After every row comes roughly how far along a hidden order it lies, from 0 to 12.
In the rows, 128 means zero.
[139 122 162  80 160  88 128 139 116 134 133 178  70 143 158 140 114  84
 114 149 120 250 123 102 101 142  56 189 140 103 139 124 107 103 152 144
 112 122 172 145 113 163 122 119 170 127 138 157 133 130 133 186 132 128
 148 130] => 8
[115 115 134 124 104 152 105 115 188 133 127  87 150 117  57 136 133 124
 118  94 126 115 136 149 140 131 200  60 137 145 134 118 171 154 109 102
 128 162 108 139 128  88 131 123  99  84 124 112 140  91 132  54 121 109
 120 115] => 3
[138 137 146  62 149  91 115 126 198 152 131  62  87 119 144 157 134 155
 159 116 100 229 132 186 114 157 113 173 124  95 166 105 131 124 156  90
  61 129 126 158 134 154 136 131 149   1 134 135 149 106  89 139 110 115
 102 132] => 2
[131 135 148 142 138 145 104 135 120 112 132 101  89 113 145 137  94  68
 130 118  92 242 126 128 119 142  38 181 135 148 147 133 123 117  46 126
 192   1 112  83  62 123 160 167 148  85 124 126 131 128 155 193 148 116
 151 105] => 5
[135  73 134 132 118 145 146 110  96 134 131 125 163 136 114 112  89 110
  86 148 155  86 127 133 131 118 151  75 122 111 127  97 136 125 164 121
 155 198 168 179 157 157 110 104 118 116 125 158 124 137 132  94 122 132
 152 116] => 9
[139 107 144  90 155  96 135 133 122 133 132 187  81 165 148 134 102  86
  95 143 149 178 126 106 117 138  84 170 136  75 164  99 106  99 170 146
 128 195 181 169 105 167 116 105 158 135 131 173 127 130 139 166 119 118
 156 129] => 10
[118  86  97 144 132 124 148 100 195 135 121 146 138 182  38 117 139  54
  98 116 140  29 120 149 177 134 164  86 138  75 162 120 128 106  91 134
 171 166 132 155  66 121 137 119 120 253 116 143 106 121 127  84  96  88
 149 110] => 7
[139 106  88 104 129 128 146 125  96 115 119  86 176 133 188 108 185 141
 154 101 112  90 131 161 147 133 157 111 117  89 144 111 117 116 123  94
 143  30 110 152  56 126 158 156 124 161 111  97 118 109 122 117 122 112
 127 112] => 5
[144  97 112 118 124 146 148 109  83 131 135  55 151  85 144 110  87 126
 159 127 108 139 126 156 126 137  93 105 111 105 169 109 121 115 128 107
 154  61 127 141  95 145 138 136 117  88 123 146 135 142 121 150 125 118
 149 100] => 6
[138 110 106 117 105 142 141 105 112 142 133  41 173  96 126 114 106 139
 148 118 114  96 128 182 133 132 158  76 120 110 151 124 150 132 113 117
 143 101 108 154 117 148 139 136 100  58 121 135 139 124 114 121 119 113
 134  99] => 4
[137  98 125 120 123 149 142 115  83 126 132 102 166 105 138 111 108 128
 122 134 127 148 133 135 131 125 126  86 120 125 133  99 139 130 141 104
 157 121 145 145 130 132 117 120 118 122 119 130 130 135 136 110 127 131
 150 110] => 7
[145 122 133  92 133 128 135 126  59 137 130 106 126  75 200 122 135 181
 144 135 118 186 142 126  92 133 101 115 121 131 112 111 139 156 171 105
  80 166 145 144 154 132 118 127 146  86 133 105 142 138 119 149 140 145
 118 129] => 5
[130 109 168 122 131 151 112 119 124 128 139 120 106  94  67 134  73  96
  86 146 125 206 134  93 107 128  73  92 138 155 123 103 158 142 119 122
 141 192 154 132 169 117 106 107 146  93 124 130 144 128 151 111 132 132
 141 114] => 7
[125 131 138 127 160  92 135 154 150 124 131 238  76 170 120 133 124  87
 106 149 124 138 127  83 146 127  78 156 144  92 152 127  97 114 131 164
 151 141 159 101  68 129 122 120 163 231 126 121 117 137 130 155 106 118
 150 144] => 10
[136 129 169  80 155 114 112 137 114 133 136  89  74 109 167 147 103 129
 131 126  90 255 134 132  97 147  41 194 130 120 149 115 124 124 149  96
  99  76 138 126 125 157 137 141 172   7 137 131 150 116 102 182 130 129
 131 126] => 5
[148 129 148  67 151  83 155 129  90 136 132 162  79 133 217 132 132 154
 155 139 108 202 128 143 100 137  86 210 126  89 127 125  93 120 166 129
  84  74 153 148  87 177 119 131 158 126 140 128 131 119  92 200 132 147
 130 142] => 7
[125 110  90 110 123 127 139 115 139 120 118  80 164 155 154 118 175 114
 153  89 117  63 126 182 171 141 185 106 119  71 154 121 126 107 114  97
 149  12 112 147  38 128 164 154 108 166 106 113 105 117 122  88 113  93
 130 102] => 4
[131  96 106  94 130 163 116 150 113 133 115  36 187 108 123 121 198 143
 137 118 156 120 145 116 115 131 214  78 120 132 107 100 170 122 156  76
 138 186 120 190 177 111 133 113  86  34 112 105 141  73 160   8 141 103
 122 106] => 3
[119 115 159 138 140 131 115 133 165 127 130 168 101 153  73 137  97  73
  94 132 115 158 123  99 148 134  93 145 145 135 128 118 132 122 111 140
 171 105 137  98 116 121 131 133 140 168 129 121 124 111 141 128 118 114
 154 124] => 7
[150  91 153  73 152 109 140 124  86 140 136 119 123 118 179 126 114 145
 139 141 118 188 130 133 103 139  87 151 115  88 162  93 113 115 200 108
  97 143 173 175 130 174 116 115 153  46 135 155 144 115 113 150 118 125
 143 125] => 7
[135 113  72 102  99 134 143 100  98 119 129  55 200 126 194 105 154 158
 163  93 110  39 131 220 153 132 183  72 121  83 122 136 133 129 132  94
 139  44 109 160  45 131 134 149 104 108 104 107 132 125 112 113 119 112
 133 111] => 3
[130 112 167 130 138 121 124 138 166 136 136 180  87 146  65 138  81  86
  78 147 137 175 127  92 120 131  94 131 146 129 127 100 138 124 146 140
 151 225 172 138 131 141 103  96 147 162 133 147 128 124 137 131 116 130
 149 130] => 9
[130 123  91  80 118 149 141 119 145 141 121  36 167 107 146 122 177 155
 183 101 124 134 135 194 131 145 197 102 125  97 126 129 154 125 121 109
  99  93  90 177 123 125 142 134 106  42 118 120 139  99 121  90 122  97
 111 106] => 0
[127 109 153 126 108 146 118 112 130 130 136  96 142  94  86 130  91 149
 101 128 120 144 133 134 117 127 145  74 127 151 124 103 155 157 153 106
 105 201 136 136 155 124 112 114 121 100 134 117 143 121 119  87 119 130
 123 122] => 5
[142 100 164 133 138 143 127 154  35 122 130 131 126 103 192 117  78 105
  96 164 146 182 131  67  90 113  75 156 117 152 122 126 104 116 164 137
 178  89 167 138 164 161 124 135 134  96 138 156 134 140 152 178 156 159
 170 125] => 12
[129 133 172 105 131 117 104 117 125 118 138 109  75  98 143 148  92 128
 116 137 100 255 135 104  98 140  45 154 137 138 137 114 128 139 132 109
 105 108 145 111 116 134 122 132 174  52 139 125 148 136 125 172 134 137
 127 133] => 6
[144 126 116 124 112 145 129 130  80 114 123  72 140  84 192 121 155 154
 167 124 111 173 138 150 105 134 123 122 119 141 124 126 132 144 106 100
 134  32 115 132 106 120 149 154 127  84 122  83 134 128 133 140 145 129
 120 112] => 4
[145 130 135  92 127 124 129 126 132 146 135  39 124 106 147 140 104 133
 162 103  93 209 123 207 118 156 109 158 120 116 186 119 129 115 110 105
 123   1 108 148  77 152 153 153 131   1 132 148 143 108 102 170 116 112
 122 105] => 2
[114  92 152 144 115 142 126 102 142 127 137 166 145 136  41 125  74  83
  70 140 129  92 126 101 156 123 118  55 144 132 122 110 148 136 120 134
 151 166 152 115 121 105 111 109 135 197 124 128 127 125 141  86 110 121
 178 123] => 8
[127  98 154 160 139 133 127 139 120 132 138 169 100 157  77 125  66  63
  66 147 139 117 119  86 136 124  89 146 131 130 165 111 118 104 143 143
 215 178 178 123 108 156 123 114 143 196 134 167 122 136 142 142 120 124
 165 121] => 12
[120  98 114 118 147 143 113 135 172 131 123 104 135 155  71 133 150  54
 114 110 134 130 131 126 140 139 148 108 135 107 142 102 155  99  99 112
 174 137 118 157 104 120 140 118 110  78 102 121 132  83 159  63 119  86
 139 107] => 5
[139 100 154 102 157 110 129 147 156 147 135 176  80 169  96 132 105  81
  82 153 156 192 122 100 107 135 101 166 134  98 166  97 116  96 172 144
 143 243 188 174 132 166 113  96 150 119 135 185 131 119 138 133 114 119
 153 132] => 10
[118 112  90 157 110 143 121 104 189 112 118 116 147 143  73 125 177  85
 112 105 148  46 138 149 157 128 220  13 130 116 118 116 157 129  80 106
 139 172 114 155 109  78 136 123  99 204  97 110 111 131 160  22 121 100
 105 109] => 4
[138 103  87 134 107 145 155 104  91 115 122  89 203 119 166 102 160 137
 138 111 119  39 130 162 162 121 172  62 124  93 135 119 125 125 119 110
 174  47 121 139  61 117 146 136 103 213 109 103 115 133 129  88 120 113
 149 113] => 6
[138 125 114 102 161  95 142 135 120 119 123 214 120 174 158 130 159  86
 127 147 147 128 130  92 127 131  91 158 137  80  82 135  99 101 126 159
 152 116 153 143  68 144 125 122 152 206 110 133 118 133 145 161 124 117
 142 133] => 9
[133 123 107  76 127 132 133 122 163 148 124  39 148 106 117 140 144 138
 180  89 106 154 126 190 139 156 177 123 126 101 158 122 149 119 103  99
  98  38  92 144  88 122 153 144 103  46 125 128 139  85 109 115 112  92
 120  95] => 0
[127  81 144 255 137 153 133 136 126 143 140 116 136 165  66 109  36  13
  66 137 132  99 109 114 156 131  91 144 128 112 200 103 115  75 123 145
 245  86 167 115  80 163 142 123 120 158 124 195 123 120 151 147 114  96
 205  95] => 11
[141 112 122  96 136 120 132 123  99 120 125 124 126 103 166 125 162 157
 149 133 124 144 143 123 109 128 131  90 122 116 111 107 139 145 161 103
  94 175 138 159 129 124 118 115 140 110 121  99 137 129 129 103 130 133
 112 132] => 5
[126 129 159 112 146 118 104 134 130 115 125 167  77 132 121 148 134 110
 107 135 128 212 138  93 115 134  85 127 139 132 107 107 142 139 127 118
 124 175 148 127 136 121 120 115 159  93 120 113 136 119 151 116 131 125
 118 136] => 6
[116 137 174 102 123 109  98 111 210 153 137  97  74 112  54 169  82 114
 127 121  94 230 129 180 119 157 114 135 149 134 153 102 162 138 108  96
  81 139 108 127 151 124 125 120 139   1 145 141 155 101  93 117 114 110
 120 130] => 1
[142 111 146 104 158 112 133 146  84 129 132 169  89 146 177 129 110  80
 117 147 139 225 124 100 112 137  57 182 133 100 146 119 103  91 143 145
 167  90 151 140  98 165 131 124 153 131 127 164 124 133 151 192 138 121
 169 119] => 10
[128 113 171 104 135 131 114 112 146 133 141 146  90 116  79 142  91 104
  86 143 120 217 131 106 110 133  82 111 139 141 129 104 150 141 132 125
 110 207 159 134 142 122  98 103 155  94 130 140 142 131 128 130 122 133
 135 128] => 7
[127 129 158 117 124 136 108 128 136 133 131  86  70  92 115 144 114 137
 134 122 111 174 138 149 113 140 123 127 131 151 121 109 155 151 119  91
 100 126 130 128 150 125 129 128 135  43 139 113 145 109 120 114 138 132
 120 118] => 3
[138 124 120  90 141 102 115 122 155 124 128 113 100 128 151 143 151 136
 145 112 108 187 135 157 118 147 119 144 128 102 153 129 123 123 109 110
 111 114 125 147  79 128 142 139 140  65 122 116 140 116 120 139 120 114
  97 123] => 4
[120 140 112 143  88 156 116  95 225 124 122  91 154 118  23 135 159 117
 139  89 105 101 130 178 155 146 183  48 153 150 128 127 176 157  49 103
 138 103  81 112  72  73 142 127  94 186 113  91 129 102 133  59 115  95
 111 103] => 0
[136 121 157 105 145 130 127 127 127 135 137 136 106 118  89 132  89  72
  99 138 130 216 125 111 114 139  75 123 137 121 145 100 136 105 130 126
 165 155 170 148 116 147 120 109 144 107 123 159 135 116 151 130 126 112
 163 111] => 7
[134 115 149 109 122 134 124 118 120 137 133  87 120  86 119 130 111 154
 131 130 114 187 138 141 106 135 131 105 125 139 125  99 152 150 157  98
  93 191 146 156 156 135 120 119 132  54 137 120 144 119 110 114 124 129
 129 117] => 5
[137 103  97 117 102 141 150 101 116 125 129  82 215 123 130 109 140 166
 136 123 133   1 132 172 140 118 194  43 114 109 133 106 138 137 154 110
 145 172 119 155 108 111 106 116  89 132 108 117 133 127 131  68 106 126
 116 127] => 5
[120 125 162 121 110 145 103 117 177 140 132  81 110  85  55 148  99 145
 117 120 116 184 136 154 110 141 193 107 134 166 128 110 170 163 130 100
  81 190 125 138 168 118 122 120 128  40 145  82 147 107 105  88 125 130
 112 121] => 3
[146 115 174  95 152 130 124 130  82 136 142  91  96  94 169 133  84 107
 130 131  85 255 127 121  95 146  34 179 127 128 159 109 118 115 140 108
 144  49 149 110 105 159 136 145 158  24 139 141 154 113 123 185 134 129
 158 116] => 6
[133  74  89 116 101 146 160  92 106 148 139  62 228 132 131  99 101 117
 136 118 129  10 122 196 167 131 185  43 116  70 173 107 138 105 147 119
 187  92 130 164  61 132 130 117  74  90 106 160 140 123 118  90  98  90
 164  98] => 6
[152 100 161  36 168 117 140 149  39 147 138  80 113 111 226 126 117 130
 149 134 106 250 129 118  91 145  64 215 116  93 146  97 114  93 194 104
 111  67 163 154 123 189 127 129 148   1 133 150 155  95 119 172 131 133
 161 120] => 7
[129 108 130 112 131 137 120 119 139 126 131  90 125 115 119 130 119  98
 128 118 113 162 133 152 128 138 118 101 132 117 146 117 144 129 102 108
 148 103 127 127  89 107 140 137 129  87 119 123 140 117 133 121 124 110
 140 107] => 5
[132 122  94  90 133 143 126 134 119 126 115  56 167 104 145 119 199 141
 182 107 120 146 141 154 126 136 184 105 124 116 129 119 151 130 110  94
 124  54  92 149 102 103 154 145 100  74 112  88 135  92 139  76 134 106
 117 100] => 2
[122 116 104 112 121 134 118 109 162 109 122  95 131 144 118 124 157  87
 132  94 114 101 128 157 164 140 129  84 134 106 150 133 134 120  75 114
 160  33 112 117  32  95 155 153 129 166 110 111 115 129 144 114 116  93
 131 104] => 4
[123 104 139 117 139 117 136 114 166 133 130 171 129 161  71 129 102  81
  97 129 131 104 123 118 150 131 133 114 142 103 142 124 122 110 111 147
 159 149 144 132  71 121 121 120 134 197 122 134 119 119 130 121 101 114
 154 129] => 7
[126 108 105 126 122 139 133 109 128 114 121 136 166 137 115 116 143 102
 120 120 128  91 133 128 151 122 139  62 133 117 128 132 130 123  96 121
 169  86 125 132  63 109 138 138 124 125 106 113 114 135 146 105 123 114
 138 115] => 6
[133  95 155 113 160 116 128 158  94 137 140 160  87 142 145 126  63  61
  85 157 147 197 122  92 114 128  71 175 126  96 174 110 103  84 168 155
 184 142 182 150 111 171 133 119 152 101 136 192 132 137 150 191 133 115
 186 123] => 12
[110 157 154 141 161 116  93 155 255 125 126 147  43 143  76 149 119  68
 111 127 106 239 128  92 135 138  46 191 145 145 138 122 127 123 101 123
 132 123 129  82 127 122 154 142 180 136 139 119 122 124 127 148 128 110
 136 135] => 6
